Below are the code and all the weights of a small trained network. Each question names an input and a class and asks about switching units off, where a switched-off unit gives its printed mean instead of its output.

import numpy as np


def w(rows, s, z=0):
    codes = np.array(rows[::2]) - 128.0
    scale = np.full(codes.shape[1], s)
    scale[-1] = z or s
    return codes * scale


def norm(h):
    return h / np.sqrt((h * h).mean(-1, keepdims=True) + 1e-5)


def f(y):
    return np.maximum(y, 0)


def log_softmax(a):
    a = a - a.max(-1, keepdims=True)
    return a - np.log(np.exp(a).sum(-1, keepdims=True))


def net(x, mask):
    res = np.array(x, float).reshape(1, 4) / 4 @ E
    u = 0
    for l in range(4):
        y = f(norm(res) @ A[l][:, :-1].T + A[l][:, -1])
        res = res + np.where(mask[u : u + 5], y, B[l][:, -1]) @ B[l][:, :-1]
        u += 5
    return log_softmax(norm(res)[-1] @ U[:, :-1].T + U[:, -1])


A, B = {}, {}
E = w([
[138,150,240,249,184,64,150,103,68],'x0',
[123,141,49,169,125,118,5,90,46],'x1',
[115,57,115,110,111,3,24,240,201],'x2',
[26,188,70,221,80,130,126,124,139],'x3',
],0.0061)
A[0] = w([
[223,159,193,107,151,94,179,92,73,195],'0.n0',
[125,80,135,254,74,97,132,193,55,5],'0.n1',
[165,165,153,60,146,117,182,138,166,55],'0.n2',
[146,97,66,83,115,109,120,18,62,167],'0.n3',
[115,75,126,76,111,73,80,219,54,72],'0.n4',
],0.0067,0.0018)
B[0] = w([
[151,83,125,121,147,163,122,183,50,253],'0.n0',
[148,203,86,224,90,71,47,112,138,214],'0.n1',
[27,125,87,105,181,47,1,102,189,189],'0.n2',
[112,130,63,66,178,205,189,187,118,218],'0.n3',
[155,146,60,124,136,93,106,43,158,230],'0.n4',
],0.0083,0.0049)
A[1] = w([
[27,107,64,119,195,104,139,136,97,234],'1.n0',
[94,142,91,138,192,177,129,69,50,199],'1.n1',
[112,104,76,135,36,147,103,153,185,123],'1.n2',
[134,74,232,141,225,121,119,92,2,13],'1.n3',
[29,107,73,121,42,152,126,146,100,1],'1.n4',
],0.0075,0.00075)
B[1] = w([
[238,24,92,61,136,95,211,231,125,238],'1.n0',
[131,38,150,168,153,172,27,142,222,253],'1.n1',
[27,96,152,181,107,76,214,176,114,227],'1.n2',
[77,177,123,254,174,182,200,232,225,250],'1.n3',
[137,46,87,188,141,127,235,242,96,214],'1.n4',
],0.0078,0.0055)
A[2] = w([
[175,111,124,48,128,209,136,143,126,77],'2.n0',
[126,165,131,197,191,93,127,161,206,224],'2.n1',
[133,214,195,156,100,38,94,95,104,47],'2.n2',
[2,183,147,16,92,117,130,119,229,158],'2.n3',
[73,92,82,95,4,154,134,118,96,5],'2.n4',
],0.0068,0.0016)
B[2] = w([
[132,204,97,15,134,69,126,58,147,174],'2.n0',
[56,116,108,107,147,143,167,44,91,255],'2.n1',
[220,222,139,135,181,41,146,136,102,161],'2.n2',
[99,135,93,161,139,148,51,134,36,155],'2.n3',
[47,116,196,157,246,150,98,95,120,154],'2.n4',
],0.012,0.0076)
A[3] = w([
[178,154,97,63,133,175,113,108,202,8],'3.n0',
[22,93,89,158,132,79,57,157,138,226],'3.n1',
[64,143,255,122,177,163,176,134,120,32],'3.n2',
[128,111,197,161,167,187,167,181,127,169],'3.n3',
[148,115,85,28,118,189,164,75,129,96],'3.n4',
],0.0075,0.0018)
B[3] = w([
[184,216,115,51,103,147,156,118,131,160],'3.n0',
[162,116,221,119,20,199,23,78,152,254],'3.n1',
[123,86,140,196,199,123,137,255,201,170],'3.n2',
[160,46,136,222,94,183,204,232,162,192],'3.n3',
[225,200,66,142,147,149,172,166,89,184],'3.n4',
],0.0087)
U = w([
[220,193,75,30,139,194,193,141,127,132],'0',
[75,49,146,205,128,251,208,228,173,149],'1',
[87,85,170,108,1,160,27,71,151,151],'2',
[142,234,189,202,113,37,122,40,121,127],'3',
[82,172,238,62,103,145,220,85,80,2],'4',
],0.011,0.0098)

Each question gives the input, the list of numbers given to net, and the class t.
The units are the neurons (one row each of A and B). Each row of codes is followed by its name. A weight is (code - 128) times the scale printed after its matrix; where a second scale follows, it is the last column's (A, B and U).
mask holds one flag per neuron, layer by layer. A switched-off neuron (its flag False) gives its mean, the last column of its row in B, instead of its output. The means were averaged over made-up inputs and are rounded, as every weight is.
A unit's drop is (log p(t) with every unit on - log p(t) with that unit switched off) / (log p(t) with every unit on - log p(t) with every unit switched off).
The circuit of an input: a set's keep is (log p(t) with only the set's units on - log p(t) with every unit switched off) / (log p(t) with every unit on - log p(t) with every unit switched off). Starting from the 12 units with the biggest drops (on a tie, the unit counted first), units are removed one at a time, each time the one whose removal leaves the highest keep (on an exact tie, the one counted first), for as long as the keep stays at least 0.8.
circuit, biggest first: the units of the circuit, biggest drop first
top k neurons: the k neurons with the biggest drops, biggest first
top k neurons in layer l: the k neurons of layer l with the biggest drops, biggest first
drop when u is switched off: that unit's drop, to one decimal
input [0,-3,7,8], class 2: circuit, biggest first -> [3.n1]
input [-4,-6,8,5], class 2: circuit, biggest first -> [3.n1 1.n3]
input [-6,-8,2,-6], class 2: circuit, biggest first -> [0.n2 2.n3 3.n1]
input [1,7,-3,1], class 0: top 2 neurons -> [0.n3 1.n3]
input [-7,2,4,-3], class 2: top 2 neurons -> [1.n2 0.n0]
input [-2,-2,-6,4], class 0: top 4 neurons -> [1.n2 1.n3 2.n0 0.n1]
input [0,8,1,6], class 2: top 2 neurons in layer 3 -> [3.n1 3.n3]
input [-5,4,4,-2], class 2: top 2 neurons -> [1.n2 0.n0]
input [7,2,5,-5], class 3: top 2 neurons -> [0.n1 0.n4]
input [3,-2,2,1], class 3: top 2 neurons -> [0.n1 2.n2]
input [-7,-1,-5,1], class 0: top 3 neurons -> [2.n0 1.n3 0.n3]
input [5,3,0,1], class 3: top 2 neurons -> [0.n1 2.n2]
input [-1,7,-7,4], class 0: top 2 neurons -> [0.n3 2.n0]
input [-8,-2,-6,0], class 0: circuit, biggest first -> [2.n0]
input [-2,4,-8,-2], class 0: top 2 neurons -> [2.n0 0.n3]
input [-3,0,-5,3], class 0: top 2 neurons -> [2.n0 1.n3]
input [8,0,4,2], class 3: drop when 0.n1 is switched off -> 0.5
input [-8,-1,5,0], class 2: drop when 3.n1 is switched off -> 0.2
input [4,-1,8,-6], class 3: drop when 2.n2 is switched off -> 0.3
